(in the rows, 128 means zero)
[137 143  64 142 134  64 147 112  86 157 155 137  98 131 130 136 117 106
  94  99 107 116 138 120 110 117 100 138 124 140 181 124 140 122 154 147
 136 129 101 159 110 114 118 128 119 122 158 125 126 160 131 156 143 104
 158 206 147 131 155 124 148 106 156 148 124  77 123 163 117 136 123 146
  94 135 176 140 145  65 112 107 127 175 104 135 162 157 117 136 180 138
 111 144 104] : Luvoz
[141 115 123 127 133 132 170 106 153 142 117 117 116  95 119  81 140 123
 125 110 110 136 117  94 127 130 142 126 114 123 122 116 119 149 159  92
 120 108 106 120 124 118 131 153 106 125 110  88 149 109 140 131 117 159
  93 118  99 128 108 135 143 111 154 137 100 121 150 135 129 123 118 166
 126 126 120 139 142  90 182 138 161 101 115 125 130  98 137 125 126 129
 153 155 118] : Lomeb
[167 170  99 154 125 111 170 131  93 152 150  80 121 102 145 125 126  85
 129  79  35 133  96 104 125 128 132 159 123 152 185 116  90 100 178 113
 130  92 147  92  98  96 131 185  45 145 116 132 142 152 126 163 143 121
 109 166 129 215 121 130 117 136 147 162 110 132 157 129 130 133 146 150
 122  72 151 107 134  89 108 149 147 134 120 130 135 117 150 106 127 203
 126 166 102] : zigeg
[153 131 116 112 147  79 146 108 139 183 143 122 109 130 109 147 129 127
 124 118 186 117 173 116 110 133 104 137 110 150 158 132 126 110 124 165
 140 138 141 138 133 134 134 126 116 156 173 124 116 144 116 136 140 115
 168 172 161 120 156 160 109 127 141 136 160  80 141 152 129 150 110 147
 103 138 127 132 139 104 128 101 140 137 122 134 150 161  92 155 135 126
 137 118 154] : Luvoz
[145 126 113 119 110 151 143 123 147 142 132 134 119 105 115  91 144 119
 126 105 120 140 112  90 119 144 136 114 109 120 119 119 120 123 137  87
 119  89 101 111 111  89 134 158  99 130 112  92 119 115 111 128 127 213
 113 108  73 132 111 125 109 125 137 130 104 113 132 111 124 130 119 143
 136 122 131 139 148 104 158 122 143 122 120 112 107  64 150 148  99 142
 161 153 107] : Lomeb
[156 131  62 109 151  27 181 108 150 155 176 136 128  95  91 138 143 132
 108  79 133  75 170 109 104 140  79 151 119 133 188 157 154 136 105 140
 150 127 116 182 109 124 141 106 120 126 154 105 120 142 120 159 123  87
 150 220 114 138 181 164 126 116 137 148 117  87 130 136 143 167 109 165
 104 125  99 136 144 118 134  92 107 170  97 129 152 143  99 141 137 125
 139 123  95] : Luvoz
[135 120 114 121 119 136 138 134 114 129 125 128 126 100 123 108 132 126
 109 103 121 135  99  81  84 131 160  88 112 127 119 131 124 142 149  79
 112 112  98 125 121  80 122 165 127 126 120 115 112 104 123 127 145 135
 113 101 103 107 104 145 130  80 114 116 101 138 110 109 137 139  94 141
 126 121 125 146 134 130 143 147 137 131 103 118 121 103 155 127 120 135
 145 152 104] : Lomeb
[184 131 124 107 116 198 160 106 217 167 182 129 102  85 121  81 160 125
 131  65 116 137 118  87 131 126 108 130  95 139 138 116  96 134 152 119
 103  84 125  89  86 123 125 168  68 134 128  68 179 113 101 173 120 140
 105 143  82 115 118 120 103 114 140 144 117 125 133 103 116 124 126 158
 143 106 162 137 152  88 180 110 191 118 116 116 116  82 117 134 123  99
 171 143 119] : didas
[140 135  79 130 160  55 185 118 127 190 136 110 123 113 109 140 148 140
 108 105 132 105 161  94 113 160  94 133 116 131 138 157 136 132 130 134
 122 117 116 163 104 123 126 119 114 155 153 135 124 157 133 139 137 105
 144 174 157 125 155 167 110 130 154 140 149  96 127 148 126 148  79 155
  81 124 114 144 135 103 174  82 118 137 129 132 147 160  86 157 148 126
 170 140 123] : Luvoz
[146 119 117 108 103 162 169 119 129 159 133 137 134  82  96  79 127 124
 117 120 122 133 108  88 129 152 129 114 124 129 123 109 112 144 156  99
  96  90 108 117  99 118 187 149 107 118 135  66 143 110 135 122 108 154
  93 123  99 118 128 127 117 108 146 133 135 107 113 110 111 130 116 149
 138 104 165 147 150  99 158 102 141 114 107 119 146  91 144 136 117 122
 172 148 115] : Lomeb
[143 127 145 118  99 201 129 109 155  96 140 115 107  94 124  80 123 149
 115  97 131 126  76 106 153 135 130 117 115 111 128 115  86 162 165  66
 105  61 137  94 109  93 110 153  78 110 103  82 165 106 101 158 116 172
  92 122  36 129  97 113 116 131 123 135  98 154 116  78 119 113 146 131
 139 105 166 130 147 116 153 145 150  92 115 107  93  60 156 102 122 111
 146 166 119] : didas
[142 138  96 120 147  58 134 117 132 128 149 132 119 135 126 173 126 146
  91 125 152 121 159 142 129 153 100 138 135 135 156 144 133 128 133 158
 147 134 116 130 117 129 148 112 141 129 133 124 109 167 120 145 156  97
 159 222 143 129 158 117 125  71 139 151 127  94 108 163 135 139  88 136
 109 107 103 143 144 105 108 104 115 168 119 129 153 164 111 139 135 131
  92 170 116] : Luvoz
[161 125 148 115  92 197 179 101 168 116 163 112 116  78 113  75 137 149
 144  93 151 115 107 102 157 130 124 136  97  92 132 128  82 162 161  58
 107  75 110 118 135   4 107 136  90 150 110  72 175 107 105 129 113 165
  97 154  40 137 138 139 108 115 128 145 139 145 119  94 126 129 152 134
 165  78 136 133 143  97 172 138 159  96 155 128 113  84 134  76 120 104
 149 139 133] : didas
[159 155 101 166 136  85 133 160  75 146 109  63 116 111 135 125 132  93
 130  91  81 135 106 106 121 123 106 142 161 139 138 132 117  81 166 115
 128 126 128 149 117 106 121 170  97 131 129 133 129 149 108 130 117 119
 142 126 154 122 110 116 123 125 148 149 123 127 169 136 109 123 126 147
  94 131 127 123 118 115 107 146 141 136 111 135 119 134 145  78 111 189
 134 156 103] : zigeg
[157 169  92 142 149  91 155 139 102 153 127  92 109 109 149  88 114  76
 131  85  64 150  87 112 102 121 160 132 149 126 158 130  98 107 175 109
 110  89 122 107  92  91 137 172  74 115 111 132 143 133 102 161 121  93
 123 133 136 120 118 142 119 108 140 140 137 120 144 121 119 126 129 116
 106  92 148 107 127 101 112 150 156 141 119 127 127 127 170  94 121 172
 124 189  93] : zigeg
[114 137 113 128 123 115 155 128 123 114 132 108 120  99 126  93 134 118
 147  93  93 122  93 108 127 111 124 130 125 111 124 116 111 131 153  97
 117  81  83 130 110  97 139 124 104 139 114 114 132 138 115 149 124 139
 114 127  95 124 120 123 112 119 145 118 123 125 129  92 116 121 126 144
 140  96 126 128 141 112 144 131 122 131 109 113 130 115 141 104 143 128
 145 177  96] : Lomeb
[149 124  83 119 150  62 162 105 144 186 154 121 110 115 102 101 155 111
  97  71 114 129 167 104 101 155  75 140  80 131 157 136 108 129 144 157
 169 131 116 143 105 118 142 131 103 149 151 122 145 149 127 149 113 108
 139 195 166 124 165 147 119 114 174 128 146 103 112 143 112 133  93 165
  98 122 152 176 143  72 135  80 127 182 112 128 150 163 100 159 144 125
 152 136 120] : Luvoz
[150 104 153 119 119 143 144 102 174 120 139 124 116 110  98 105 157 166
 133 129 185 122 115 120 139 114 125 135  98   7 162  94 112 130 152 116
 122  78 129 100 121 125 103 141  89 134 123  68 150 133 113 146 151 123
 114 170  28 124 116 126 108 120 131 135 110 101 137 134 152 129 156 152
 159 111 118 134 152 119 174 134 162 118 127 141 105  91 107 123 131 100
 150 138 119] : didas
[146 144 102 138 149  77 152 120 129 155 164 130 109 128 124 128 124 102
 116  98 123 131 147 141 108 120 106 148 122 150 212 134 131 123 156 152
 136 113 112 122  95 125 138 129 112 134 143 117 128 148 116 179 160  98
 151 215 129 141 147 110 129 111 158 165 130  94 123 144 128 153 118 153
 110 133 123 140 132 104  91 134 154 165  92 140 146 148 129 134 147 142
 109 134 113] : Luvoz
[177 164  88 178 138  94 176 130 112 160 138  84  89  91 136  98 118  87
 111  52  70 136  90  83 114 129 142 160 124 160 178 132  87 114 194  97
 127  95 142 104  83  81 129 195  40 130 105 115 159 145 106 170 121 121
 111 184 119 126 129 134 106 120 162 158 130 107 141  99 114 125 139 178
 107  69 131 117 132  72 112 139 132 167 116 129 122 112 143  94 142 186
 111 178  78] : zigeg
[161 161 109 130  93  90 155 133  97 169 139  87 100 115 126 105 137 106
 128  77  84 148  97  93 121 125 149 150 123 149 171 130 107 117 172 111
 129  95 137 128 109  97 135 170  69 143 125 138 145 141 110 148 119 118
 124 190 132 126 119 122 117 116 141 146 128 155 138 120 120 120 126 152
 104  96 139 131 128  99 125 119 155 143 117 124 126 109 152 113 144 171
 136 118 106] : zigeg
[142 137 100 110 123 125 148 107 159 152 180 148 122 135 108 157 127 125
 110  82 131 135 168 113 107 142 100 130 109 131 176 118 123 118 133 162
 123 123 125 132 129 133 141 115 145 116 127 118 138 132 122 146 129 108
 152 194 124 126 158 138 127 132 146 143 119  92 110 152 133 150 115 156
 123 160 150 145 154  99 141  83 127 146 121 114 153 141 113 151 134 114
 135 111 111] : Luvoz
[157 132 148 132  97 162 166  98 165  74 182 106 100  70 125  79  87 180
 138  96 159 109  84 117 125 131 123 155  98 104 175 135  90 168 159  89
 115  74 135  91 109 105 113 148  44 141 113  51 172 119 105 183 123 140
  91 196   4 111 140 176 106 121 136 159  87 107 111  63 139 125 170 158
 164  68 122 117 157 108 158 141 197 132 118 131 119  86 162  94 122 120
 137 174 120] : didas
[118 118 168 111 115 160 142 136 164 107 128 130 114  92 124  90 122 153
 107 105 109 134 108 120 138 131 128 115 125 100 115 124  93 153 164 120
 120 105 132 118 113 110 131 137 107 141 106 101 171 117 123 140 118 143
 109 145  72 111 130 128 118 108 140 136 120 142 110 105 108 140 126 139
 130  95 145 136 133  90 162 134 162 118 118 107 133 116 122 118 131 110
 163 154 117] : didas
